Below is a small trained network, with its code and all its weights. Each question gives an input and a target symbol and asks what happens when units are switched off, that is, made to give their printed mean instead of their output.

import numpy as np


def w(rows, s, z=0):
    codes = np.array(rows[::2]) - 128.0
    scale = np.full(codes.shape[1], s)
    scale[-1] = z or s
    return codes * scale


def norm(h):
    return h / np.sqrt((h * h).mean(-1, keepdims=True) + 1e-5)


def f(y):
    return np.maximum(y, 0)


def softmax(a):
    e = np.exp(a - a.max(-1, keepdims=True))
    return e / e.sum(-1, keepdims=True)


def log_softmax(a):
    a = a - a.max(-1, keepdims=True)
    return a - np.log(np.exp(a).sum(-1, keepdims=True))


def net(x, mask):
    ids = ['αβγδζημπφω'.index(c) for c in x.split()]
    T = len(ids)
    res = E[ids] + P[:T]
    u = 0
    for l in range(3):
        q, k, v = (norm(res) @ M[l].T for M in (Q, K, V))
        z = softmax(np.where(np.tri(T) > 0, q @ k.T / 3**0.5, -1e9)) @ v
        res = res + np.where(mask[u], z, O[l][:, -1]) @ O[l][:, :-1]
        u += 1
        y = f(norm(res) @ A[l][:, :-1].T + A[l][:, -1])
        res = res + np.where(mask[u : u + 12], y, B[l][:, -1]) @ B[l][:, :-1]
        u += 12
    return log_softmax(norm(res)[-1] @ U[:, :-1].T + U[:, -1])


Q, K, V, O, A, B = {}, {}, {}, {}, {}, {}
E = w([
[185,158,146,106,117,2],'α',
[140,11,84,122,105,116],'β',
[118,30,91,73,127,140],'γ',
[180,3,149,141,102,88],'δ',
[20,125,122,37,152,156],'ζ',
[141,104,161,185,187,48],'η',
[45,106,138,113,7,95],'μ',
[80,81,135,122,231,108],'π',
[137,151,252,134,144,99],'φ',
[127,164,64,193,172,136],'ω',
],0.018)
P = w([
[154,120,61,11,123,41],'0',
[142,124,62,46,133,49],'1',
[128,120,77,76,144,55],'2',
[115,113,98,101,138,77],'3',
[105,110,109,122,136,99],'4',
[86,107,123,147,130,119],'5',
[80,103,137,160,129,141],'6',
[72,87,150,190,121,160],'7',
],0.012)
Q[0] = w([
[148,101,140,111,107,206],'0.h1',
[195,119,136,125,116,149],'0.h1',
[53,6,120,133,104,52],'0.h1',
],0.015)
K[0] = w([
[22,14,95,67,70,84],'0.h1',
[43,131,104,64,98,38],'0.h1',
[36,129,186,255,157,173],'0.h1',
],0.0097)
V[0] = w([
[210,75,165,189,245,151],'0.h1',
[137,159,130,3,196,241],'0.h1',
[118,8,113,161,70,76],'0.h1',
],0.0071)
O[0] = w([
[213,150,125,149,238,133,167],'0.h1',
[64,207,108,226,155,42,3],'0.h1',
[181,225,97,157,71,254,203],'0.h1',
],0.0084,0.004)
A[0] = w([
[166,203,89,166,170,108,143],'0.n1',
[90,202,137,171,74,122,71],'0.n2',
[113,76,63,225,143,165,71],'0.n3',
[149,140,145,91,179,85,2],'0.n4',
[166,102,94,122,205,125,48],'0.n5',
[106,58,139,177,136,114,152],'0.n6',
[136,217,38,190,129,139,99],'0.n7',
[142,63,86,115,120,126,56],'0.n8',
[103,144,45,168,62,152,27],'0.n9',
[207,128,127,116,130,113,99],'0.n10',
[109,171,250,129,136,83,55],'0.n11',
[158,82,141,157,31,138,95],'0.n12',
],0.011,0.0055)
B[0] = w([
[134,137,154,142,145,187,187],'0.n1',
[254,181,85,43,131,76,139],'0.n2',
[167,130,120,177,140,184,193],'0.n3',
[105,114,129,127,83,83,192],'0.n4',
[77,77,63,76,114,154,210],'0.n5',
[108,64,101,121,164,161,219],'0.n6',
[157,148,49,175,239,77,164],'0.n7',
[105,125,57,121,172,154,207],'0.n8',
[63,205,165,106,77,184,160],'0.n9',
[191,156,127,140,112,101,229],'0.n10',
[80,231,205,129,136,113,252],'0.n11',
[101,82,44,187,51,86,221],'0.n12',
],0.0083,0.0047)
Q[1] = w([
[182,109,23,175,174,115],'1.h1',
[142,116,134,254,143,20],'1.h1',
[93,242,167,192,153,18],'1.h1',
],0.0095)
K[1] = w([
[131,142,164,251,156,146],'1.h1',
[246,126,104,255,63,44],'1.h1',
[201,155,78,60,95,3],'1.h1',
],0.0092)
V[1] = w([
[175,253,113,149,82,184],'1.h1',
[178,213,124,109,69,95],'1.h1',
[107,110,254,124,181,127],'1.h1',
],0.0038)
O[1] = w([
[167,31,157,75,97,127,14],'1.h1',
[174,1,171,168,170,109,145],'1.h1',
[110,100,68,121,142,119,3],'1.h1',
],0.0074,0.0017)
A[1] = w([
[49,180,92,22,159,200,74],'1.n1',
[132,190,27,121,73,172,213],'1.n2',
[64,130,222,145,96,138,124],'1.n3',
[100,118,181,90,14,132,72],'1.n4',
[214,212,136,175,60,107,72],'1.n5',
[148,81,52,231,130,94,72],'1.n6',
[131,6,139,113,142,136,41],'1.n7',
[134,81,98,117,195,132,84],'1.n8',
[145,179,121,93,128,48,48],'1.n9',
[111,224,90,198,71,105,2],'1.n10',
[163,166,102,140,153,177,165],'1.n11',
[197,122,149,127,127,129,37],'1.n12',
],0.011,0.0056)
B[1] = w([
[209,80,188,166,101,43,205],'1.n1',
[149,35,156,194,170,49,255],'1.n2',
[246,162,141,91,207,146,198],'1.n3',
[113,128,40,89,159,73,181],'1.n4',
[134,76,199,117,182,62,171],'1.n5',
[51,92,244,61,209,152,201],'1.n6',
[103,181,96,19,96,153,182],'1.n7',
[154,139,81,65,150,127,195],'1.n8',
[108,46,136,176,140,162,185],'1.n9',
[87,140,189,75,140,2,132],'1.n10',
[162,79,165,139,156,101,178],'1.n11',
[146,9,109,79,67,113,146],'1.n12',
],0.0088,0.0071)
Q[2] = w([
[111,152,169,177,74,130],'2.h1',
[61,253,17,107,112,172],'2.h1',
[81,89,155,66,207,79],'2.h1',
],0.016)
K[2] = w([
[42,91,113,42,78,77],'2.h1',
[128,127,107,146,152,7],'2.h1',
[76,143,150,174,185,185],'2.h1',
],0.015)
V[2] = w([
[160,155,186,43,98,14],'2.h1',
[124,158,254,121,86,178],'2.h1',
[100,50,153,88,85,101],'2.h1',
],0.011)
O[2] = w([
[97,94,186,133,135,213,255],'2.h1',
[135,73,196,113,75,98,86],'2.h1',
[170,129,115,247,90,191,172],'2.h1',
],0.012,0.0079)
A[2] = w([
[121,119,69,66,105,158,144],'2.n1',
[153,88,70,133,105,129,140],'2.n2',
[105,121,224,131,116,97,1],'2.n3',
[172,128,157,184,129,112,101],'2.n4',
[126,131,157,121,196,130,143],'2.n5',
[101,112,109,136,154,137,105],'2.n6',
[51,111,102,28,132,126,96],'2.n7',
[92,143,99,124,31,117,131],'2.n8',
[155,118,177,169,70,134,19],'2.n9',
[103,140,165,95,103,37,194],'2.n10',
[108,180,251,111,122,103,40],'2.n11',
[176,130,137,72,126,90,181],'2.n12',
],0.019,0.008)
B[2] = w([
[143,166,124,80,61,86,189],'2.n1',
[114,176,165,100,144,145,235],'2.n2',
[129,243,138,112,89,131,215],'2.n3',
[114,144,130,67,83,97,201],'2.n4',
[107,83,125,111,150,148,254],'2.n5',
[121,158,136,141,137,98,171],'2.n6',
[172,124,176,145,107,56,199],'2.n7',
[98,72,110,96,142,153,153],'2.n8',
[143,120,76,205,183,158,161],'2.n9',
[165,134,120,121,196,192,217],'2.n10',
[128,249,196,176,136,141,247],'2.n11',
[48,130,120,158,104,117,221],'2.n12',
],0.017,0.009)
U = w([
[121,194,193,129,126,157,229],'α',
[159,157,57,135,92,139,173],'β',
[195,108,136,203,100,64,149],'γ',
[228,70,147,144,124,210,127],'δ',
[31,103,135,200,99,102,92],'ζ',
[207,138,100,10,132,193,28],'η',
[59,113,76,79,62,189,235],'μ',
[126,88,99,98,235,151,140],'π',
[111,33,227,60,122,109,5],'φ',
[128,175,88,74,96,15,112],'ω',
],0.011,0.003)

Each question gives the input, a string of symbols that net reads in full, and the target symbol t.
The units are the heads (3 rows each of Q, K, V and O) and the neurons (one row each of A and B). Each row of codes is followed by its name. A weight is (code - 128) times the scale printed after its matrix; where a second scale follows, it is the last column's (O, A, B and U).
mask holds one flag per unit, layer by layer, with each layer's heads first. A switched-off unit (its flag False) gives its mean, the last column of its rows in O or B, instead of its output. The means were averaged over made-up inputs and are rounded, as every weight is.
A unit's drop is (log p(t) with every unit on - log p(t) with that unit switched off) / (log p(t) with every unit on - log p(t) with every unit switched off).
The circuit of an input: a set's keep is (log p(t) with only the set's units on - log p(t) with every unit switched off) / (log p(t) with every unit on - log p(t) with every unit switched off). Starting from the 12 units with the biggest drops (on a tie, the unit counted first), units are removed one at a time, each time the one whose removal leaves the highest keep (on an exact tie, the one counted first), for as long as the keep stays at least 0.8.
units of the circuit, in order: the units of the circuit, biggest drop first
unit that matters most: the unit with the biggest drop
k most important neurons: the k neurons with the biggest drops, biggest first
top k neurons in layer l: the k neurons of layer l with the biggest drops, biggest first
input α φ π ω η δ δ, target η: top 2 neurons in layer 1 : (1.n7; 1.n1)
input π ζ φ ζ φ ω β, target ω: units of the circuit, in order : (2.h1)
input φ φ μ, target φ: units of the circuit, in order : (2.h1; 2.n7; 2.n11; 1.n4)
input β μ δ, target μ: units of the circuit, in order : (0.h1; 0.n12)
input μ α π μ ζ β γ α, target ω: units of the circuit, in order : (2.h1; 2.n4; 2.n11)
input φ δ φ ζ η α, target φ: units of the circuit, in order : (2.n11; 1.n9)
input π γ δ, target π: units of the circuit, in order : (2.h1; 0.n8; 2.n11)
input δ α μ ω δ α β, target δ: units of the circuit, in order : (0.h1; 1.n2)
input δ δ φ δ φ ω μ, target ω: units of the circuit, in order : (2.h1; 1.n4)
input β γ π β π μ, target π: 2 most important neurons : (2.n10; 1.n10)
input α α ω δ β ζ, target ω: 4 most important neurons : (2.n4; 0.n3; 0.n8; 2.n11)
input ω π β, target ω: top 2 neurons in layer 1 : (1.n7; 1.n8)
input ζ ω α α α, target π: top 2 neurons in layer 2 : (2.n10; 2.n11)
input δ η π ω φ η, target ω: unit that matters most : 0.n7
input α φ φ π η, target φ: top 2 neurons in layer 0 : (0.n11; 0.n5)
input μ φ ω π μ δ, target μ: 3 most important neurons : (0.n5; 2.n11; 1.n7)
input α η ζ, target φ: 2 most important neurons : (1.n1; 2.n11)
input π ω φ α β, target φ: 3 most important neurons : (1.n6; 1.n3; 1.n2)
input γ ω α δ, target ω: 2 most important neurons : (1.n7; 0.n7)
input φ δ μ β π, target π: unit that matters most : 1.h1
input δ φ β α, target ω: top 3 neurons in layer 0 : (0.n6; 0.n4; 0.n8)
input δ π β, target π: top 2 neurons in layer 1 : (1.n2; 1.n6)
input π γ δ ζ, target γ: 3 most important neurons : (1.n1; 1.n6; 2.n9)
input η φ φ ω α ζ, target π: top 3 neurons in layer 0 : (0.n7; 0.n1; 0.n3)
input γ β δ α, target γ: top 2 neurons in layer 2 : (2.n9; 2.n5)
input φ ζ φ δ ω ζ, target π: 4 most important neurons : (1.n1; 2.n10; 0.n3; 2.n11)
input γ π γ π π γ δ, target π: unit that matters most : 1.n6
